Each row is followed by roughly how far along a hidden order it lies, from 0 to 30. A new part has a new order.
[ -6  -1   6   6 -10  18 -15   7  -3  -7  -1 -34  -9   3  -9   4 -30  -2
  13 -10   4 -15 -10   1  14  39  16  -2  -4 -11   3   5   5  -6   6  -4
   0  11  -1  -8 -26] | 8
[-12   3  11   7   9   1 -11   7  -1  35  -6  -9   5 -15  -4  -7  -3   2
  35  -5   3 -19  10  -4  12  11 -16   3   4   0   8   4   3   5   4  12
   0 -10  -2  -7  -3] | 0
[  3 -11 -23   4   9   2  16   6  -6   7  -3   5 -25   5 -10  33   8  -2
   2  15  -4  -9   1  -7  14  23   4 -21  -9  -2  -1  -2   2  -4  -1  13
  -1   1  -9  -8  15] | 30
[-13  18   3   5   8   4  -1   7  -9 -15  33  12  14  -5 -36  13  14  -1
 -10  -2  -9   2  -7  -4  18  -3  -3   3 -14   0  -4   7  -6  -5   1   9
  15  -5  -1  -2   8] | 6
[ -5   4   5  11   1  -3   1  16   0  16  11  14  26 -25  14  -1  16   3
  -1  13   6  -3  10  12  32 -21 -15  -9  19 -13 -26  -5  -2  -1  -1  -7
 -10  28  19  -7  10] | 0
[-13  -2  21   7   7  -1  -9   7   7   1  13  -3  13   2  -9  16  -3  -5
  16 -12   2 -18  11 -27  16  12  20  -2  -6   0  12   1  10  -8  16   0
  -1 -34  -6  -4 -11] | 6
[-15  10   3  17   4   9   3  16 -10   0  26   2  19   3 -14   7   9  -2
  -6  -6  -4   5   3   7  10  -7  -4   2  -6 -11  -9   1  -7  -2  -1  -3
  21  23  12  -6   1] | 3
[-29   2   7  -6  13 -11  -6  18  -2 -10 -27 -11  -2  -1   9 -19   5   0
  12 -12  10 -21   7  -7  41  18  19  -7  -5  -9  13  -7  -3  -9 -18   6
  -1 -23  -8  -8 -11] | 24
[-18  10   7   6   6  -2  12  -2  -8   3 -17  -4 -18  17  18   4  -2  -3
   0 -13   2 -14  11  -1  11  10  10  -1  -3  -5  11   0   1 -12 -11   0
   0  -2  -5 -21  -1] | 17
[ -8  10  20  -1   8   1  -1 -24   4 -11   4   1   1  -2  -6  16 -12  -5
  -2  -9 -10 -19   2 -27  16  16   9   0  -7   4   7  13  20 -10   1  10
 -14 -26 -17  -5   1] | 5
[ -9  -8  13  -3   7   2   0   5   3  22   8  13  41  -2  -1   5   4  -8
   8 -12  -2  -6   8   1   9  -1  -5   5  -1  22  -5  15   0   3   9  -9
   1  15   6  -7  11] | 3

[ 3  1  4  9  6 -9  2  9 -2 -4  8 -8 -2 -1 -3 -2  1  1  1  4 -1 -1 -2 16
 -1 -3] | 12
[ -7  -1  -3   1   1  -9   0   6  -1   0   1  -2   0   0  -1   3 -42   0
  -2   1   1   1   0  -4   0  -1] | 27
[ -5  -1  -1   3  -2  -9   0   7  -1  -1   2  -4  -1  -1  -2   2 -36   0
  -1   2   0   0  -1  -3   0  -2] | 22
[ 6  1  7  8  2 -9  2  8 -1 -4  9 -8 -2 -1 -2 -5 12  0  2  3 -1 -2 -5 15
 -1 -2] | 6
[ 7  1  7  9  5 -9  3  7 -2 -4  9 -8 -2 -1 -2 -5 17  0  2  3 -2 -2 -3 18
 -1 -2] | 3
[  1   0   2   3   1  -9   1   4  -1  -1   5  -2   0  -1   0  -3 -15  -1
   1   0  -1   0  -2   3   0   0] | 14
[ 4  1  5  6  7 -9  2  6 -1 -2  7 -5 -1 -1 -1 -4  1  0  0  1  1 -1 -4 14
  0 -1] | 11
[  2   1   5   9  -2  -9   3   9  -2  -5   9 -10  -2  -1  -3  -3   5   1
   1   4  -1  -2  -1  15  -1  -3] | 11
[  4   0   5  -1   5 -10   1   1   1   1   6   3   1  -1   1  -7  12  -2
   1  -3  -2   0  -4   7   1   1] | 10
[ -7  -1  -2  -5   1 -11  -1   1   1   3   0   6   1   0   2   0 -34  -2
  -2  -3  -1   2  -3  -9   2   1] | 26
[ -6  -1  -3   8   3  -9   0  12  -2  -4   2 -11  -2   0  -4   6 -48   1
  -1   6   2   0   0  -2  -2  -4] | 28
[ -7  -1  -1   4  -1  -8   0   8  -1  -2   2  -7  -1   0  -2   4 -36   1
  -1   3   0   0  -2  -1  -1  -3] | 23
[ 7  1  7  8  7 -8  3  7 -1 -3  9 -7 -2 -1 -1 -6 17  0  2  2 -1 -2 -5 18
 -1 -2] | 1
[ 7  1  7  3 -3 -9  2  4  0 -1  8 -1 -1 -1  0 -9 21 -1  2 -1 -3 -1 -6 16
  1  0] | 0
[ -7  -1  -2   7  -3  -9   1  11  -2  -3   3  -9  -2   0  -3   5 -47   1
  -1   6   1   0   1   0  -2  -4] | 27
[ 1  0  4  6  2 -9  1  7 -1 -2  7 -6 -1 -1 -1 -4 -7  0  1  2 -2 -1 -5 12
  0 -2] | 13
[ -3   0   1   8  -4  -8   1   9  -2  -4   3 -10  -2  -1  -3   2 -34   1
  -1   6   1   0  -1   2  -1  -4] | 20
[  0   1   2  15  -3  -7   2  15  -4  -8   9 -20  -4  -1  -6   3 -20   3
   0  11   1  -2  -3  12  -3  -6] | 16
[ -8  -1  -2   2   1  -9   0   8  -1  -1   1  -4   0   0  -1   4 -45   0
  -2   2   1   1   0  -6   0  -2] | 30
[ 2  0  4  8 -3 -8  2  8 -2 -4  7 -9 -2 -1 -3 -1 15  1  1  4  0 -1 -2 12
 -1 -3] | 14
